Below is a small trained network, with its code and all its weights. Each question gives an input and a target symbol and asks what happens when units are switched off, that is, made to give their printed mean instead of their output.

import numpy as np


def w(rows, s, z=0):
    codes = np.array(rows[::2]) - 128.0
    scale = np.full(codes.shape[1], s)
    scale[-1] = z or s
    return codes * scale


def f(y):
    return y / 2 * (1 + np.tanh(0.7978845608 * (y + 0.044715 * y**3)))


def softmax(a):
    e = np.exp(a - a.max(-1, keepdims=True))
    return e / e.sum(-1, keepdims=True)


def log_softmax(a):
    a = a - a.max(-1, keepdims=True)
    return a - np.log(np.exp(a).sum(-1, keepdims=True))


def net(x, mask):
    ids = ['βγδεζθλμξπτψω'.index(c) for c in x.split()]
    T = len(ids)
    res = E[ids] + P[:T]
    u = 0
    for l in range(2):
        q, k, v = (res @ M[l].T for M in (Q, K, V))
        z = softmax(np.where(np.tri(T) > 0, q @ k.T / 4**0.5, -1e9)) @ v
        res = res + np.where(mask[u], z, O[l][:, -1]) @ O[l][:, :-1]
        u += 1
        y = f(res @ A[l][:, :-1].T + A[l][:, -1])
        res = res + np.where(mask[u : u + 12], y, B[l][:, -1]) @ B[l][:, :-1]
        u += 12
    return log_softmax(res[-1] @ U[:, :-1].T + U[:, -1])


Q, K, V, O, A, B = {}, {}, {}, {}, {}, {}
E = w([
[180,111,142,147,71,143,221,144,159],'β',
[155,109,185,85,182,175,104,97,158],'γ',
[157,62,145,152,104,58,168,58,144],'δ',
[109,134,151,155,87,50,178,31,118],'ε',
[162,138,172,175,79,93,166,132,36],'ζ',
[196,74,168,158,41,93,136,167,80],'θ',
[132,99,254,117,202,143,67,115,219],'λ',
[137,162,155,128,66,231,119,174,211],'μ',
[94,167,158,23,122,171,123,84,147],'ξ',
[60,226,115,142,162,149,152,138,56],'π',
[104,148,55,133,12,105,207,101,190],'τ',
[94,62,176,195,104,152,205,57,100],'ψ',
[84,82,104,218,125,154,30,171,157],'ω',
],0.011)
P = w([
[183,205,189,236,153,140,140,88,220],'0',
[163,190,210,174,124,150,148,83,174],'1',
[144,178,209,142,130,161,158,101,149],'2',
[139,134,202,141,127,172,158,95,120],'3',
[126,106,182,128,131,174,162,81,123],'4',
[113,83,165,119,140,178,169,81,120],'5',
[95,47,165,93,148,171,184,105,102],'6',
[58,26,152,50,123,155,192,132,119],'7',
[71,7,134,69,99,198,169,113,120],'8',
[89,2,70,106,111,223,165,88,117],'9',
],0.0052)
Q[0] = w([
[51,108,254,111,99,235,196,38,106],'0.h0',
[148,77,172,109,63,100,191,90,152],'0.h0',
[194,58,136,128,40,59,217,93,74],'0.h0',
[130,215,27,150,122,24,133,166,47],'0.h0',
],0.0067)
K[0] = w([
[12,80,150,51,187,185,115,127,132],'0.h0',
[104,21,214,39,179,93,92,140,175],'0.h0',
[222,2,252,128,229,99,122,56,184],'0.h0',
[193,236,173,198,134,27,157,90,80],'0.h0',
],0.0054)
V[0] = w([
[179,120,82,193,47,164,206,144,128],'0.h0',
[177,132,101,172,128,3,107,127,93],'0.h0',
[61,208,71,178,56,154,133,144,77],'0.h0',
[150,202,83,80,101,165,116,186,118],'0.h0',
],0.0059)
O[0] = w([
[91,109,141,182,126,114,166,171,192,91],'0.h0',
[128,138,122,146,147,51,71,126,149,2],'0.h0',
[85,169,161,147,147,113,119,254,121,30],'0.h0',
[156,152,121,102,131,119,148,196,142,48],'0.h0',
],0.0081,0.0041)
A[0] = w([
[36,231,202,74,199,182,172,191,112,254],'0.n0',
[117,20,213,135,66,138,166,139,76,183],'0.n1',
[21,42,147,137,94,146,130,129,111,190],'0.n2',
[3,111,181,221,117,162,131,118,127,183],'0.n3',
[161,98,188,103,144,220,90,82,176,226],'0.n4',
[197,150,161,176,85,129,146,120,178,225],'0.n5',
[116,102,60,152,46,114,235,43,56,162],'0.n6',
[30,116,137,115,127,180,129,124,126,195],'0.n7',
[137,175,138,53,143,187,124,82,101,207],'0.n8',
[73,88,71,112,110,132,74,160,101,161],'0.n9',
[93,165,155,204,146,86,101,137,98,165],'0.n10',
[27,131,131,157,36,92,243,92,106,181],'0.n11',
],0.0063,0.0041)
B[0] = w([
[69,187,158,86,82,214,137,155,64,186],'0.n0',
[187,104,95,211,156,100,206,106,128,217],'0.n1',
[143,133,66,194,193,128,124,123,134,188],'0.n2',
[83,199,145,176,224,149,155,121,118,189],'0.n3',
[94,63,158,140,155,222,124,90,118,254],'0.n4',
[215,134,254,147,141,111,189,114,176,181],'0.n5',
[179,219,110,138,134,158,169,67,123,223],'0.n6',
[77,112,31,126,186,236,150,169,95,180],'0.n7',
[89,106,104,18,102,237,88,86,112,200],'0.n8',
[80,148,66,174,160,144,74,178,120,126],'0.n9',
[109,173,179,164,90,108,65,119,59,131],'0.n10',
[130,233,104,168,147,87,189,76,125,202],'0.n11',
],0.0059,0.0095)
Q[1] = w([
[135,102,63,134,78,3,124,152,163],'1.h0',
[174,122,122,193,150,120,231,60,130],'1.h0',
[101,114,149,109,136,239,145,99,103],'1.h0',
[123,168,164,87,139,124,155,133,93],'1.h0',
],0.0074)
K[1] = w([
[112,149,253,118,118,112,105,93,130],'1.h0',
[138,61,124,66,111,127,129,86,93],'1.h0',
[106,116,11,134,147,144,142,152,92],'1.h0',
[159,142,61,145,133,118,131,85,139],'1.h0',
],0.0071)
V[1] = w([
[180,178,119,254,220,108,181,113,87],'1.h0',
[157,61,116,113,174,217,175,93,158],'1.h0',
[43,245,22,81,96,147,184,81,33],'1.h0',
[22,90,85,120,251,184,24,141,64],'1.h0',
],0.0059)
O[1] = w([
[175,164,102,207,52,159,53,131,131,223],'1.h0',
[234,122,117,72,143,156,117,172,139,253],'1.h0',
[110,177,192,48,88,71,70,150,255,231],'1.h0',
[135,222,239,106,223,137,82,128,76,148],'1.h0',
],0.0062,0.014)
A[1] = w([
[52,122,197,63,186,155,118,201,128,104],'1.n0',
[132,91,85,113,168,116,171,28,127,115],'1.n1',
[199,135,121,198,76,133,158,108,114,197],'1.n2',
[82,174,139,221,89,45,133,87,144,114],'1.n3',
[155,147,173,67,115,135,115,90,215,73],'1.n4',
[157,3,86,137,121,151,135,60,67,139],'1.n5',
[191,160,135,148,101,146,53,77,119,170],'1.n6',
[46,83,134,103,101,196,91,87,39,254],'1.n7',
[128,196,124,74,156,154,105,116,108,113],'1.n8',
[136,30,87,160,174,173,154,79,214,188],'1.n9',
[166,172,144,65,171,141,148,90,190,145],'1.n10',
[184,188,181,96,198,139,175,92,155,117],'1.n11',
],0.0053,0.0017)
B[1] = w([
[17,38,69,126,132,209,90,105,89,199],'1.n0',
[165,131,164,44,108,57,45,87,110,176],'1.n1',
[118,96,96,132,120,163,104,180,49,220],'1.n2',
[53,21,108,141,176,149,180,22,120,157],'1.n3',
[52,118,127,115,61,66,110,184,59,231],'1.n4',
[164,143,245,180,59,16,42,159,168,177],'1.n5',
[135,166,136,96,110,111,39,94,80,221],'1.n6',
[125,120,148,237,225,135,133,127,255,171],'1.n7',
[105,73,201,111,179,98,111,139,205,199],'1.n8',
[169,82,157,103,150,101,152,136,229,211],'1.n9',
[118,108,136,106,123,53,106,220,68,246],'1.n10',
[72,142,77,118,161,81,135,222,71,253],'1.n11',
],0.0045,0.012)
U = w([
[155,94,130,130,152,200,225,180,183,128],'β',
[186,166,102,115,171,123,165,141,59,171],'γ',
[130,80,161,130,168,89,106,47,201,101],'δ',
[73,139,108,129,126,115,136,40,129,112],'ε',
[85,116,118,149,87,135,137,126,18,95],'ζ',
[113,81,114,170,109,87,122,195,90,115],'θ',
[181,196,127,84,45,137,73,120,119,129],'λ',
[50,155,157,139,91,82,94,137,140,127],'μ',
[160,174,159,120,185,55,169,182,157,176],'ξ',
[123,148,129,128,136,125,139,123,140,3],'π',
[70,136,71,119,112,131,163,119,255,182],'τ',
[109,171,100,183,210,200,111,96,108,120],'ψ',
[84,59,74,86,126,159,142,156,41,111],'ω',
],0.0054,0.0029)

Each question gives the input, a string of symbols that net reads in full, and the target symbol t.
The units are the heads (4 rows each of Q, K, V and O) and the neurons (one row each of A and B). Each row of codes is followed by its name. A weight is (code - 128) times the scale printed after its matrix; where a second scale follows, it is the last column's (O, A, B and U).
mask holds one flag per unit, layer by layer, with each layer's heads first. A switched-off unit (its flag False) gives its mean, the last column of its rows in O or B, instead of its output. The means were averaged over made-up inputs and are rounded, as every weight is.
A unit's drop is (log p(t) with every unit on - log p(t) with that unit switched off) / (log p(t) with every unit on - log p(t) with every unit switched off).
unit that matters most: the unit with the biggest drop
k most important neurons: the k neurons with the biggest drops, biggest first
top k neurons in layer l: the k neurons of layer l with the biggest drops, biggest first
drop of u: that unit's drop, to one decimal
input ψ ψ β θ π ξ, target μ: top 3 neurons in layer 0 -> 0.n5, 0.n0, 0.n7
input ω μ ξ τ, target ξ: 2 most important neurons -> 0.n8, 0.n11
input ψ τ π ω ψ γ λ τ ψ ξ, target λ: 4 most important neurons -> 0.n1, 0.n2, 0.n6, 0.n11
input γ δ ξ ζ ξ δ ζ β ξ, target ω: 2 most important neurons -> 0.n7, 1.n0
input ε λ λ λ γ ζ ψ, target γ: unit that matters most -> 0.n11
input ψ θ δ δ ε ξ γ, target ω: 2 most important neurons -> 1.n0, 0.n8
input λ μ μ π τ θ γ π λ μ, target μ: 2 most important neurons -> 0.n5, 0.n7
input τ ψ θ λ, target λ: top 2 neurons in layer 0 -> 0.n7, 0.n2
input μ δ μ λ γ ε ψ δ π, target λ: 2 most important neurons -> 0.n1, 0.n2
input ζ μ λ π θ λ λ ξ, target ω: 2 most important neurons -> 1.n0, 0.n8
input μ π μ ψ, target ψ: 2 most important neurons -> 0.n3, 0.n2
input θ ψ ζ ε, target ε: 2 most important neurons -> 1.n3, 0.n11
input μ λ ξ ζ π μ, target μ: 2 most important neurons -> 0.n5, 0.n0
input ω ζ π ξ, target μ: top 3 neurons in layer 0 -> 0.n5, 0.n7, 0.n4
input λ π γ, target μ: top 2 neurons in layer 0 -> 0.n0, 0.n5
input μ λ μ ε θ β λ ε, target λ: unit that matters most -> 0.h0
input θ γ τ γ λ λ θ γ τ, target γ: top 2 neurons in layer 0 -> 0.n11, 0.n6
input β γ ε, target γ: 3 most important neurons -> 0.n11, 0.n6, 0.n4
input π μ λ μ ψ ψ ε ξ, target λ: 2 most important neurons -> 0.n1, 0.n0
input δ λ ψ λ λ τ θ, target λ: unit that matters most -> 0.h0
input β β ζ, target ζ: 2 most important neurons -> 1.n2, 0.n10
input ω δ γ ψ μ, target λ: 2 most important neurons -> 0.n1, 0.n2
input ψ γ λ, target λ: 4 most important neurons -> 0.n2, 0.n1, 0.n7, 0.n11
input δ ε λ μ δ π, target μ: top 3 neurons in layer 0 -> 0.n5, 0.n7, 0.n0
input ξ ξ γ λ β ξ ζ ψ, target ξ: top 2 neurons in layer 0 -> 0.n8, 0.n11
input λ ξ ψ π δ π ξ λ, target μ: top 2 neurons in layer 0 -> 0.n5, 0.n0
input ψ δ δ, target δ: drop of 0.n0 -> 0.3
input ω γ λ λ μ, target β: drop of 0.h0 -> 0.2
input γ β γ θ, target γ: drop of 0.n8 -> 0.2
